Below is a small trained network, with its code and all its weights. Each question gives an input and a class and asks what happens when units are switched off, that is, made to give their printed mean instead of their output.

import numpy as np


def w(rows, s, z=0):
    codes = np.array(rows[::2]) - 128.0
    scale = np.full(codes.shape[1], s)
    scale[-1] = z or s
    return codes * scale


def norm(h):
    return h / np.sqrt((h * h).mean(-1, keepdims=True) + 1e-5)


def f(y):
    return np.maximum(y, 0)


def log_softmax(a):
    a = a - a.max(-1, keepdims=True)
    return a - np.log(np.exp(a).sum(-1, keepdims=True))


def net(x, mask):
    res = np.array(x, float).reshape(1, 8) / 4 @ E
    u = 0
    for l in range(2):
        y = f(norm(res) @ A[l][:, :-1].T + A[l][:, -1])
        res = res + np.where(mask[u : u + 13], y, B[l][:, -1]) @ B[l][:, :-1]
        u += 13
    return log_softmax(norm(res)[-1] @ U[:, :-1].T + U[:, -1])


A, B = {}, {}
E = w([
[107,191,145,16,144],'x0',
[201,25,79,163,155],'x1',
[62,63,140,149,136],'x2',
[107,161,84,191,163],'x3',
[124,141,196,2,149],'x4',
[44,178,49,12,131],'x5',
[132,218,183,223,142],'x6',
[93,121,165,110,219],'x7',
],0.0054)
A[0] = w([
[205,69,104,122,154,71],'L0N1',
[219,111,78,143,129,138],'L0N2',
[161,132,123,191,247,78],'L0N3',
[122,124,83,213,78,217],'L0N4',
[172,99,72,129,60,218],'L0N5',
[117,97,91,56,152,249],'L0N6',
[145,106,157,156,194,168],'L0N7',
[117,93,203,110,73,116],'L0N8',
[142,64,126,183,143,244],'L0N9',
[183,122,195,113,134,17],'L0N10',
[119,156,146,122,101,201],'L0N11',
[180,117,108,99,134,19],'L0N12',
[199,100,109,154,202,204],'L0N13',
],0.011,0.0019)
B[0] = w([
[59,135,198,88,125,191],'L0N1',
[108,173,187,165,68,192],'L0N2',
[111,109,137,136,64,213],'L0N3',
[57,89,163,208,110,239],'L0N4',
[108,82,161,145,43,213],'L0N5',
[147,130,90,68,83,254],'L0N6',
[135,119,142,121,1,194],'L0N7',
[221,108,83,109,218,185],'L0N8',
[112,71,112,110,124,223],'L0N9',
[169,121,183,188,146,172],'L0N10',
[139,124,89,155,187,179],'L0N11',
[55,90,123,201,96,153],'L0N12',
[104,124,126,120,38,205],'L0N13',
],0.009,0.0057)
A[1] = w([
[140,114,155,103,120,104],'L1N1',
[73,134,24,127,128,67],'L1N2',
[139,196,215,104,77,134],'L1N3',
[218,176,201,106,91,7],'L1N4',
[91,150,145,177,138,255],'L1N5',
[162,208,231,108,153,84],'L1N6',
[51,168,108,116,114,205],'L1N7',
[139,92,35,212,144,107],'L1N8',
[88,215,164,217,185,119],'L1N9',
[74,166,97,194,146,15],'L1N10',
[93,180,78,1,219,182],'L1N11',
[125,145,155,38,164,171],'L1N12',
[189,145,212,109,128,142],'L1N13',
],0.0093,0.0032)
B[1] = w([
[92,93,117,85,165,151],'L1N1',
[190,149,140,180,62,179],'L1N2',
[112,81,208,138,121,199],'L1N3',
[101,92,132,209,174,163],'L1N4',
[93,212,201,80,88,213],'L1N5',
[125,43,94,143,163,171],'L1N6',
[206,218,90,116,177,225],'L1N7',
[143,111,206,162,92,163],'L1N8',
[10,180,30,74,73,188],'L1N9',
[64,116,126,122,255,157],'L1N10',
[244,176,139,178,115,254],'L1N11',
[197,135,169,73,60,206],'L1N12',
[172,124,194,249,115,175],'L1N13',
],0.0069,0.0064)
U = w([
[226,212,101,56,110,180],'0',
[69,100,195,204,43,175],'1',
[108,65,103,38,100,86],'2',
[128,80,61,128,164,60],'3',
[211,108,192,170,253,122],'4',
[113,109,30,118,113,80],'5',
[114,91,12,146,241,10],'6',
[47,229,77,140,196,115],'7',
],0.017,0.013)

Each question gives the input, the list of numbers given to net, and the class t.
The units are the neurons (one row each of A and B). Each row of codes is followed by its name. A weight is (code - 128) times the scale printed after its matrix; where a second scale follows, it is the last column's (A, B and U).
mask holds one flag per neuron, layer by layer. A switched-off neuron (its flag False) gives its mean, the last column of its row in B, instead of its output. The means were averaged over made-up inputs and are rounded, as every weight is.
A unit's drop is (log p(t) with every unit on - log p(t) with that unit switched off) / (log p(t) with every unit on - log p(t) with every unit switched off).
The circuit of an input: a set's keep is (log p(t) with only the set's units on - log p(t) with every unit switched off) / (log p(t) with every unit on - log p(t) with every unit switched off). Starting from the 12 units with the biggest drops (on a tie, the unit counted first), units are removed one at a time, each time the one whose removal leaves the highest keep (on an exact tie, the one counted first), for as long as the keep stays at least 0.8.
circuit, biggest first: the units of the circuit, biggest drop first
k most important neurons: the k neurons with the biggest drops, biggest first
k most important neurons of layer l: the k neurons of layer l with the biggest drops, biggest first
drop when u is switched off: that unit's drop, to one decimal
input [-6,-2,-1,-6,6,-7,-5,-1], class 4: circuit, biggest first : L0N8
input [0,8,4,-4,1,1,-4,6], class 2: circuit, biggest first : L0N4; L1N11
input [5,-2,7,8,-2,5,1,-6], class 7: 2 most important neurons of layer 1 : L1N10; L1N12
input [4,1,-6,-5,2,-6,2,-5], class 4: circuit, biggest first : L0N8; L0N10
input [7,-5,7,-7,-2,-2,4,5], class 4: 2 most important neurons : L0N8; L0N4
input [1,2,-2,-1,6,0,4,-7], class 4: 2 most important neurons : L0N4; L0N8
input [-2,-8,1,1,0,8,8,8], class 0: 2 most important neurons : L0N4; L1N11
input [-3,8,1,5,7,1,-3,8], class 2: 2 most important neurons of layer 0 : L0N4; L0N6
input [4,-5,-3,0,-3,0,5,5], class 7: 2 most important neurons : L1N9; L0N6
input [8,3,6,7,-7,7,5,-5], class 7: 2 most important neurons of layer 1 : L1N10; L1N7
input [1,-1,-1,4,8,-5,-3,7], class 4: drop when L0N8 is switched off : 0.4
input [1,-7,-8,5,-6,1,2,5], class 7: drop when L1N10 is switched off : 0.0
input [6,-3,4,-7,7,-8,5,5], class 4: drop when L0N8 is switched off : 0.2
input [-1,3,7,-1,8,3,-3,0], class 0: most important neuron of layer 1 : L1N11
